Below are the code and all the weights of a small trained network. Each question names an input and a target symbol and asks about switching units off, where a switched-off unit gives its printed mean instead of its output.

import numpy as np


def w(rows, s, z=0):
    codes = np.array(rows[::2]) - 128.0
    scale = np.full(codes.shape[1], s)
    scale[-1] = z or s
    return codes * scale


def norm(h):
    return h / np.sqrt((h * h).mean(-1, keepdims=True) + 1e-5)


def f(y):
    return np.maximum(y, 0)


def softmax(a):
    e = np.exp(a - a.max(-1, keepdims=True))
    return e / e.sum(-1, keepdims=True)


def log_softmax(a):
    a = a - a.max(-1, keepdims=True)
    return a - np.log(np.exp(a).sum(-1, keepdims=True))


def net(x, mask):
    ids = ['αγδεζηθμξπσφψω'.index(c) for c in x.split()]
    T = len(ids)
    res = E[ids] + P[:T]
    u = 0
    for l in range(2):
        q, k, v = (norm(res) @ M[l].T for M in (Q, K, V))
        z = softmax(np.where(np.tri(T) > 0, q @ k.T / 4**0.5, -1e9)) @ v
        res = res + np.where(mask[u], z, O[l][:, -1]) @ O[l][:, :-1]
        u += 1
        y = f(norm(res) @ A[l][:, :-1].T + A[l][:, -1])
        res = res + np.where(mask[u : u + 4], y, B[l][:, -1]) @ B[l][:, :-1]
        u += 4
    return log_softmax(norm(res)[-1] @ U[:, :-1].T + U[:, -1])


Q, K, V, O, A, B = {}, {}, {}, {}, {}, {}
E = w([
[152,148,116,120,129,110,121,147],'α',
[155,144,118,128,130,118,126,160],'γ',
[114,151,115,121,125,104,113,147],'δ',
[109,121,136,123,129,118,124,170],'ε',
[118,4,100,150,178,119,132,109],'ζ',
[166,145,120,153,131,134,134,131],'η',
[131,148,132,142,144,100,116,128],'θ',
[134,146,145,141,148,136,113,114],'μ',
[161,137,141,132,157,126,113,122],'ξ',
[110,142,121,167,103,139,89,103],'π',
[110,118,185,108,161,130,99,153],'σ',
[128,131,149,154,138,134,121,151],'φ',
[145,125,129,99,120,156,65,137],'ψ',
[173,125,116,138,130,123,92,111],'ω',
],0.017)
P = w([
[182,216,244,81,34,87,155,171],'0',
[169,202,211,102,67,95,158,167],'1',
[152,187,189,117,89,98,161,156],'2',
[155,171,152,113,120,91,141,165],'3',
[139,157,129,117,135,95,141,164],'4',
[135,144,109,119,151,102,145,157],'5',
[122,133,92,120,171,102,147,151],'6',
[115,125,71,127,188,108,149,145],'7',
[108,113,53,129,205,114,152,144],'8',
[89,102,34,137,221,122,162,136],'9',
[96,89,17,140,236,122,157,134],'10',
[90,67,6,147,253,125,157,124],'11',
],0.0033)
Q[0] = w([
[147,166,52,219,190,81,55,180],'L0H0',
[129,156,197,254,105,143,201,153],'L0H0',
[96,193,205,120,163,123,155,84],'L0H0',
[157,153,109,222,249,33,135,226],'L0H0',
],0.0094)
K[0] = w([
[87,43,71,175,180,148,129,104],'L0H0',
[92,146,197,195,134,67,118,78],'L0H0',
[124,148,254,156,150,187,133,168],'L0H0',
[108,70,102,189,244,134,154,103],'L0H0',
],0.01)
V[0] = w([
[125,185,119,88,139,62,152,22],'L0H0',
[138,166,177,254,190,177,141,154],'L0H0',
[157,142,109,77,115,198,135,71],'L0H0',
[102,131,199,153,187,120,107,60],'L0H0',
],0.0043)
O[0] = w([
[151,105,74,126,112,73,13,95,125],'L0H0',
[137,240,168,3,181,167,121,92,247],'L0H0',
[97,112,169,168,127,179,62,156,5],'L0H0',
[136,92,121,28,51,93,108,98,144],'L0H0',
],0.0049,0.0029)
A[0] = w([
[134,160,180,253,203,73,168,159,149],'L0N0',
[99,129,149,104,143,170,223,226,131],'L0N1',
[96,208,179,102,231,114,62,128,2],'L0N2',
[69,133,121,140,169,49,82,184,185],'L0N3',
],0.0046,0.0016)
B[0] = w([
[166,73,103,3,96,124,73,197,224],'L0N0',
[162,231,73,210,162,103,53,84,203],'L0N1',
[160,120,47,147,93,216,173,148,254],'L0N2',
[140,117,120,37,66,118,129,94,252],'L0N3',
],0.0054,0.0036)
Q[1] = w([
[94,78,159,180,142,163,198,175],'L1H0',
[59,117,250,180,94,140,178,88],'L1H0',
[139,139,150,136,87,149,84,97],'L1H0',
[127,168,140,91,139,147,96,110],'L1H0',
],0.016)
K[1] = w([
[209,193,134,99,1,85,172,191],'L1H0',
[200,186,247,144,35,124,111,156],'L1H0',
[117,162,182,209,125,113,35,110],'L1H0',
[191,32,182,199,223,193,83,84],'L1H0',
],0.0069)
V[1] = w([
[179,139,102,159,163,79,203,206],'L1H0',
[193,124,60,197,99,111,99,47],'L1H0',
[253,89,185,57,188,138,92,133],'L1H0',
[121,162,72,66,154,29,212,49],'L1H0',
],0.0058)
O[1] = w([
[105,108,111,177,57,154,202,120,167],'L1H0',
[66,245,187,254,63,90,52,223,162],'L1H0',
[34,34,138,205,201,176,115,65,253],'L1H0',
[150,102,229,127,74,140,144,86,211],'L1H0',
],0.0074,0.006)
A[1] = w([
[144,111,108,161,96,24,227,162,3],'L1N0',
[112,181,253,137,57,140,160,81,30],'L1N1',
[115,198,202,61,229,121,226,76,62],'L1N2',
[134,154,144,161,145,218,57,66,76],'L1N3',
],0.0063,0.0048)
B[1] = w([
[55,151,137,74,214,55,186,163,157],'L1N0',
[176,125,77,150,165,73,109,63,254],'L1N1',
[105,172,255,189,152,160,114,131,193],'L1N2',
[109,150,77,49,71,74,133,139,227],'L1N3',
],0.0095,0.0037)
U = w([
[88,46,141,179,101,140,155,138,158],'α',
[173,121,108,191,129,159,144,174,160],'γ',
[164,86,146,53,84,110,138,163,142],'δ',
[89,139,125,129,162,62,199,159,117],'ε',
[108,121,129,125,113,139,111,143,122],'ζ',
[135,177,63,121,80,189,179,123,139],'η',
[165,130,99,151,116,73,119,61,129],'θ',
[93,157,171,54,123,135,79,106,106],'μ',
[9,119,104,130,95,112,122,67,3],'ξ',
[177,161,143,118,108,125,72,199,165],'π',
[154,98,132,78,199,182,130,100,112],'σ',
[125,169,192,173,131,173,154,132,211],'φ',
[142,138,60,131,221,144,72,155,100],'ψ',
[52,142,130,211,116,116,77,155,115],'ω',
],0.011,0.0062)

Each question gives the input, a string of symbols that net reads in full, and the target symbol t.
The units are the heads (4 rows each of Q, K, V and O) and the neurons (one row each of A and B). Each row of codes is followed by its name. A weight is (code - 128) times the scale printed after its matrix; where a second scale follows, it is the last column's (O, A, B and U).
mask holds one flag per unit, layer by layer, with each layer's heads first. A switched-off unit (its flag False) gives its mean, the last column of its rows in O or B, instead of its output. The means were averaged over made-up inputs and are rounded, as every weight is.
A unit's drop is (log p(t) with every unit on - log p(t) with that unit switched off) / (log p(t) with every unit on - log p(t) with every unit switched off).
The circuit of an input: a set's keep is (log p(t) with only the set's units on - log p(t) with every unit switched off) / (log p(t) with every unit on - log p(t) with every unit switched off). Starting from all 10 units, units are removed one at a time, each time the one whose removal leaves the highest keep (on an exact tie, the one counted first), for as long as the keep stays at least 0.8.
units of the circuit, in order: the units of the circuit, biggest drop first
top k neurons: the k neurons with the biggest drops, biggest first
k most important neurons of layer l: the k neurons of layer l with the biggest drops, biggest first
input α α θ α α α μ, target μ: units of the circuit, in order : L0H0
input ζ θ α φ α θ α, target ε: units of the circuit, in order : L0H0, L1N0
input ζ α θ, target δ: units of the circuit, in order : L0N0, L0H0
input η α α α η α ε, target η: 3 most important neurons of layer 0 : L0N1, L0N0, L0N3
input δ α ψ α α η α α α α, target α: units of the circuit, in order : L0H0, L1H0, L0N0, L1N1
input ζ θ θ θ α φ α α μ, target η: units of the circuit, in order : L0N2, L1N3
input δ θ θ α φ μ θ, target φ: units of the circuit, in order : L0H0, L1N2
input θ θ α θ α ψ θ, target ψ: units of the circuit, in order : L1H0, L0H0
input θ θ ω η α η η α η α, target η: top 2 neurons : L0N2, L1N1
input α α η η α α δ ψ ω θ θ, target ω: units of the circuit, in order : L1H0, L0N3, L0N0
input α π α θ, target π: units of the circuit, in order : L1H0, L0N3
input α ε ε α θ α γ δ α, target δ: 2 most important neurons of layer 0 : L0N0, L0N3
input ψ α γ α α ε, target ε: top 4 neurons : L0N1, L1N0, L0N2, L0N0
input φ α η φ ψ α δ α ω δ, target ω: units of the circuit, in order : L0N3, L1H0
input θ η σ ε α μ ψ σ, target ψ: units of the circuit, in order : L1H0, L0H0, L0N0
input θ η θ θ ψ θ η α θ σ α γ, target σ: units of the circuit, in order : L1H0
input ε α ξ π α θ η η α δ α η, target η: top 3 neurons : L1N3, L1N1, L0N3
input θ θ π α η α θ η θ γ, target θ: units of the circuit, in order : L1H0, L1N1
input α μ α α α α ζ α δ φ ψ α, target ε: units of the circuit, in order : L0H0, L1H0, L1N0
input ψ σ ε α α α θ α γ, target θ: 2 most important neurons of layer 1 : L1N1, L1N2
input α θ ε η ε α ζ η α θ α η, target γ: top 3 neurons : L0N0, L1N1, L1N3
input α μ θ α, target μ: most important neuron of layer 0 : L0N1
input α α α η α φ ε, target φ: top 2 neurons : L1N2, L0N1
input α π α ε α ζ α ε, target ω: top 2 neurons : L0N1, L1N3
input α γ θ α α α α η δ α α, target δ: top 3 neurons : L0N0, L0N2, L1N1
input θ α α σ ζ θ η ε, target ω: 2 most important neurons of layer 1 : L1N3, L1N1
input ζ α δ δ ε σ μ ξ φ ε θ η, target γ: top 4 neurons : L0N0, L1N1, L0N3, L1N3
input α α η η α ε γ δ θ φ, target φ: top 2 neurons : L1N2, L0N3
